Below are the code and all the weights of a small trained network. Each question names an input and a class and asks about switching units off, where a switched-off unit gives its printed mean instead of its output.

import numpy as np


def w(rows, s, z=0):
    codes = np.array(rows[::2]) - 128.0
    scale = np.full(codes.shape[1], s)
    scale[-1] = z or s
    return codes * scale


def f(y):
    return y / 2 * (1 + np.tanh(0.7978845608 * (y + 0.044715 * y**3)))


def log_softmax(a):
    a = a - a.max(-1, keepdims=True)
    return a - np.log(np.exp(a).sum(-1, keepdims=True))


def net(x, mask):
    res = np.array(x, float).reshape(1, 7) / 4 @ E
    y = f(res @ A[0][:, :-1].T + A[0][:, -1])
    res = res + np.where(mask, y, B[0][:, -1]) @ B[0][:, :-1]
    return log_softmax(res[-1] @ U[:, :-1].T + U[:, -1])


A, B = {}, {}
E = w([
[69,178,188,232,150,165,153,172,114,125,171],'x0',
[210,24,90,195,71,101,123,83,97,153,168],'x1',
[89,110,137,55,134,149,131,104,86,124,254],'x2',
[128,128,128,128,128,128,126,128,128,129,128],'x3',
[127,128,129,129,128,128,126,128,127,129,128],'x4',
[128,128,127,128,129,129,132,127,128,127,128],'x5',
[128,128,127,128,128,128,127,128,128,128,128],'x6',
],0.0087)
A[0] = w([
[86,186,143,75,143,139,129,137,133,119,99,4],'n0',
[127,143,122,151,140,131,123,129,135,129,62,103],'n1',
[130,134,120,148,129,139,119,133,124,128,78,110],'n2',
[143,114,124,145,116,124,128,125,122,132,143,53],'n3',
[133,127,126,147,138,121,126,128,133,132,103,91],'n4',
[141,110,119,147,123,129,134,115,118,139,135,44],'n5',
[148,140,140,174,122,122,136,144,143,140,32,97],'n6',
[140,105,122,157,127,127,125,117,125,123,148,43],'n7',
[113,151,122,105,136,132,127,148,129,127,123,67],'n8',
[101,134,133,61,139,138,130,127,122,133,252,84],'n9',
[114,136,142,157,133,138,149,137,127,124,139,70],'n10',
[130,129,134,128,126,130,125,122,126,129,125,110],'n11',
[91,169,148,216,136,132,131,141,124,126,175,82],'n12',
[154,104,112,55,137,115,134,121,138,128,86,70],'n13',
[123,124,149,140,132,136,138,127,122,134,129,65],'n14',
[115,116,138,108,122,128,139,135,114,139,142,83],'n15',
[91,180,132,79,140,132,143,139,139,136,105,7],'n16',
[153,91,117,167,127,128,129,122,129,135,156,16],'n17',
[147,123,114,96,132,119,117,133,133,122,117,77],'n18',
[138,121,122,73,115,142,122,127,129,137,96,74],'n19',
[160,86,107,162,122,127,135,130,125,129,158,16],'n20',
[108,149,140,172,138,140,126,142,133,126,150,78],'n21',
[142,111,115,70,127,130,127,119,122,121,110,85],'n22',
],0.023,0.003)
B[0] = w([
[137,123,237,140,134,140,133,120,123,115,127,212],'n0',
[130,125,90,131,116,117,121,129,132,63,122,186],'n1',
[140,125,93,139,127,126,128,123,129,83,105,168],'n2',
[124,136,166,139,138,133,129,131,117,126,120,152],'n3',
[115,134,111,112,131,142,129,126,132,93,147,149],'n4',
[118,128,171,136,135,143,129,130,127,119,132,154],'n5',
[119,126,64,120,137,132,130,126,113,36,148,226],'n6',
[144,118,176,134,141,124,142,118,116,128,115,159],'n7',
[130,121,175,125,133,124,126,128,125,123,131,157],'n8',
[128,127,31,135,126,121,125,130,123,7,119,253],'n9',
[126,123,112,124,131,117,126,128,127,176,136,157],'n10',
[124,132,126,131,137,135,123,128,124,129,125,127],'n11',
[132,130,73,116,125,130,125,128,138,251,122,218],'n12',
[130,128,87,141,131,138,131,120,132,233,127,199],'n13',
[123,123,123,121,130,122,121,130,128,147,132,134],'n14',
[132,131,110,129,126,150,135,117,150,99,128,144],'n15',
[130,125,228,122,118,116,126,131,123,119,133,199],'n16',
[132,130,215,113,121,121,124,127,136,111,125,180],'n17',
[114,137,114,123,129,127,124,136,134,173,138,155],'n18',
[129,129,104,120,113,122,123,136,135,194,137,168],'n19',
[117,143,223,119,126,128,124,138,133,110,131,187],'n20',
[128,125,99,132,127,134,129,124,134,199,129,174],'n21',
[123,131,90,139,133,127,137,137,129,200,123,177],'n22',
],0.027,0.018)
U = w([
[123,131,63,132,123,135,134,135,121,50,128,253],'0',
[126,136,97,126,120,141,132,142,144,247,129,122],'1',
[137,131,254,127,127,137,138,137,121,121,122,14],'2',
],0.0076,0.0005)

Each question gives the input, the list of numbers given to net, and the class t.
The units are the neurons (one row each of A and B). Each row of codes is followed by its name. A weight is (code - 128) times the scale printed after its matrix; where a second scale follows, it is the last column's (A, B and U).
mask holds one flag per neuron, in row order. A switched-off neuron (its flag False) gives its mean, the last column of its row in B, instead of its output. The means were averaged over made-up inputs and are rounded, as every weight is.
A unit's drop is (log p(t) with every unit on - log p(t) with that unit switched off) / (log p(t) with every unit on - log p(t) with every unit switched off).
unit that matters most: the unit with the biggest drop
k most important neurons: the k neurons with the biggest drops, biggest first
drop of u: that unit's drop, to one decimal
input [4,-6,-1,2,-3,6,8], class 2: unit that matters most -> n0
input [7,-3,-6,-4,-2,6,-1], class 1: 2 most important neurons -> n12; n9
input [6,-5,5,-8,5,3,0], class 1: 2 most important neurons -> n12; n6
input [-8,8,-3,2,7,-1,-4], class 1: 4 most important neurons -> n13; n22; n0; n16
input [-5,6,3,-6,-4,7,8], class 2: 3 most important neurons -> n12; n20; n17
input [7,7,6,8,-2,2,4], class 1: 2 most important neurons -> n12; n6
input [-3,7,-5,-7,3,4,-4], class 2: 2 most important neurons -> n9; n20
input [-3,-5,-3,8,2,7,0], class 2: 2 most important neurons -> n9; n0
input [5,-5,-1,7,8,8,5], class 1: 2 most important neurons -> n12; n21
input [7,-4,-5,-4,3,2,-1], class 1: 2 most important neurons -> n12; n9
input [-7,-6,4,3,1,4,-5], class 1: 2 most important neurons -> n13; n22
input [3,5,-4,-5,-8,-7,4], class 2: drop of n7 -> 0.1
input [4,6,-5,7,1,2,-7], class 2: drop of n9 -> 2.5
input [2,-3,1,5,-6,3,6], class 2: unit that matters most -> n13
input [4,1,-2,8,-6,8,-5], class 1: drop of n9 -> 0.6
